Below are the code and all the weights of a small trained network. Each question names an input and a class and asks about switching units off, where a switched-off unit gives its printed mean instead of its output.

import numpy as np


def w(rows, s, z=0):
    codes = np.array(rows[::2]) - 128.0
    scale = np.full(codes.shape[1], s)
    scale[-1] = z or s
    return codes * scale


def norm(h):
    return h / np.sqrt((h * h).mean(-1, keepdims=True) + 1e-5)


def f(y):
    return np.maximum(y, 0)


def log_softmax(a):
    a = a - a.max(-1, keepdims=True)
    return a - np.log(np.exp(a).sum(-1, keepdims=True))


def net(x, mask):
    res = np.array(x, float).reshape(1, 2) / 4 @ E
    u = 0
    for l in range(2):
        y = f(norm(res) @ A[l][:, :-1].T + A[l][:, -1])
        res = res + np.where(mask[u : u + 7], y, B[l][:, -1]) @ B[l][:, :-1]
        u += 7
    return log_softmax(norm(res)[-1] @ U[:, :-1].T + U[:, -1])


A, B = {}, {}
E = w([
[52,161,13,121,118,194,43,125,165,107,131],'x0',
[167,252,182,151,129,238,108,80,117,113,75],'x1',
],0.0013)
A[0] = w([
[139,126,121,97,121,147,133,133,139,161,145,95],'L0N1',
[133,129,138,143,151,133,146,111,174,108,163,103],'L0N2',
[39,106,10,82,123,190,70,176,183,93,112,8],'L0N3',
[113,126,143,118,130,126,140,120,175,111,119,99],'L0N4',
[146,2,148,119,137,27,218,191,92,157,185,106],'L0N5',
[76,155,45,128,131,156,68,128,134,131,107,3],'L0N6',
[195,217,151,116,115,183,120,94,129,76,105,105],'L0N7',
],0.0018,0.0012)
B[0] = w([
[89,116,176,129,89,106,164,95,157,96,136,128],'L0N1',
[100,191,118,148,151,105,46,135,143,102,141,128],'L0N2',
[91,147,58,212,110,204,83,88,173,112,240,212],'L0N3',
[127,134,106,112,88,147,109,102,119,105,113,128],'L0N4',
[226,102,248,84,128,109,204,155,126,135,198,255],'L0N5',
[112,67,234,117,162,36,84,102,109,91,155,175],'L0N6',
[98,124,86,93,165,83,229,170,87,124,89,196],'L0N7',
],0.0019,0.0032)
A[1] = w([
[131,161,130,124,138,148,136,116,96,135,2,2],'L1N1',
[124,153,140,141,141,152,152,123,98,128,61,64],'L1N2',
[128,120,129,127,124,127,125,124,131,133,115,108],'L1N3',
[112,117,115,122,118,123,119,121,142,135,138,231],'L1N4',
[123,87,99,119,120,103,152,166,143,140,142,191],'L1N5',
[100,132,84,163,113,148,40,107,135,128,125,46],'L1N6',
[112,118,96,117,125,129,122,123,135,135,161,107],'L1N7',
],0.0057,0.00067)
B[1] = w([
[48,153,99,75,64,69,72,65,251,197,56,224],'L1N1',
[99,119,52,149,79,109,98,116,192,132,112,207],'L1N2',
[144,96,116,120,155,125,125,110,132,176,127,128],'L1N3',
[118,150,126,142,157,175,141,135,80,127,98,172],'L1N4',
[132,211,116,180,115,168,124,102,131,123,41,217],'L1N5',
[150,13,223,67,181,108,130,112,52,134,192,252],'L1N6',
[115,177,94,142,148,182,133,131,103,88,106,190],'L1N7',
],0.0029,0.0039)
U = w([
[133,200,56,217,128,172,173,192,119,88,82,124],'0',
[91,44,136,96,206,180,70,116,42,94,228,155],'1',
[87,171,123,82,53,80,88,83,254,189,43,147],'2',
[253,76,236,134,105,49,212,187,119,153,154,157],'3',
[190,179,105,86,117,102,56,251,134,127,160,1],'4',
],0.0082,0.0062)

Each question gives the input, the list of numbers given to net, and the class t.
The units are the neurons (one row each of A and B). Each row of codes is followed by its name. A weight is (code - 128) times the scale printed after its matrix; where a second scale follows, it is the last column's (A, B and U).
mask holds one flag per neuron, layer by layer. A switched-off neuron (its flag False) gives its mean, the last column of its row in B, instead of its output. The means were averaged over made-up inputs and are rounded, as every weight is.
A unit's drop is (log p(t) with every unit on - log p(t) with that unit switched off) / (log p(t) with every unit on - log p(t) with every unit switched off).
The circuit of an input: a set's keep is (log p(t) with only the set's units on - log p(t) with every unit switched off) / (log p(t) with every unit on - log p(t) with every unit switched off). Starting from the 12 units with the biggest drops (on a tie, the unit counted first), units are removed one at a time, each time the one whose removal leaves the highest keep (on an exact tie, the one counted first), for as long as the keep stays at least 0.8.
units of the circuit, in order: the units of the circuit, biggest drop first
top k neurons: the k neurons with the biggest drops, biggest first
k most important neurons of layer l: the k neurons of layer l with the biggest drops, biggest first
drop when u is switched off: that unit's drop, to one decimal
input [3,-6], class 0: units of the circuit, in order -> (L1N5 L1N1)
input [5,5], class 1: top neuron -> (L1N6)
input [2,-8], class 0: top 2 neurons -> (L1N5 L1N6)
input [3,-5], class 0: top 2 neurons -> (L1N5 L1N7)
input [0,0], class 0: units of the circuit, in order -> (L1N6 L1N1)
input [0,-6], class 3: top 3 neurons -> (L0N5 L1N1 L0N3)
input [0,-4], class 3: top 2 neurons -> (L0N5 L1N1)
input [3,-8], class 0: top 3 neurons -> (L1N5 L1N6 L1N1)
input [-8,4], class 2: top 2 neurons -> (L0N5 L1N6)
input [3,-7], class 0: 3 most important neurons of layer 1 -> (L1N5 L1N6 L1N1)
input [0,-1], class 3: drop when L0N5 is switched off -> 0.8
input [-8,6], class 2: drop when L0N5 is switched off -> 0.1
input [1,-4], class 0: drop when L1N6 is switched off -> 0.4
input [-3,2], class 2: units of the circuit, in order -> (L0N5)
input [2,-5], class 0: drop when L1N6 is switched off -> 0.1
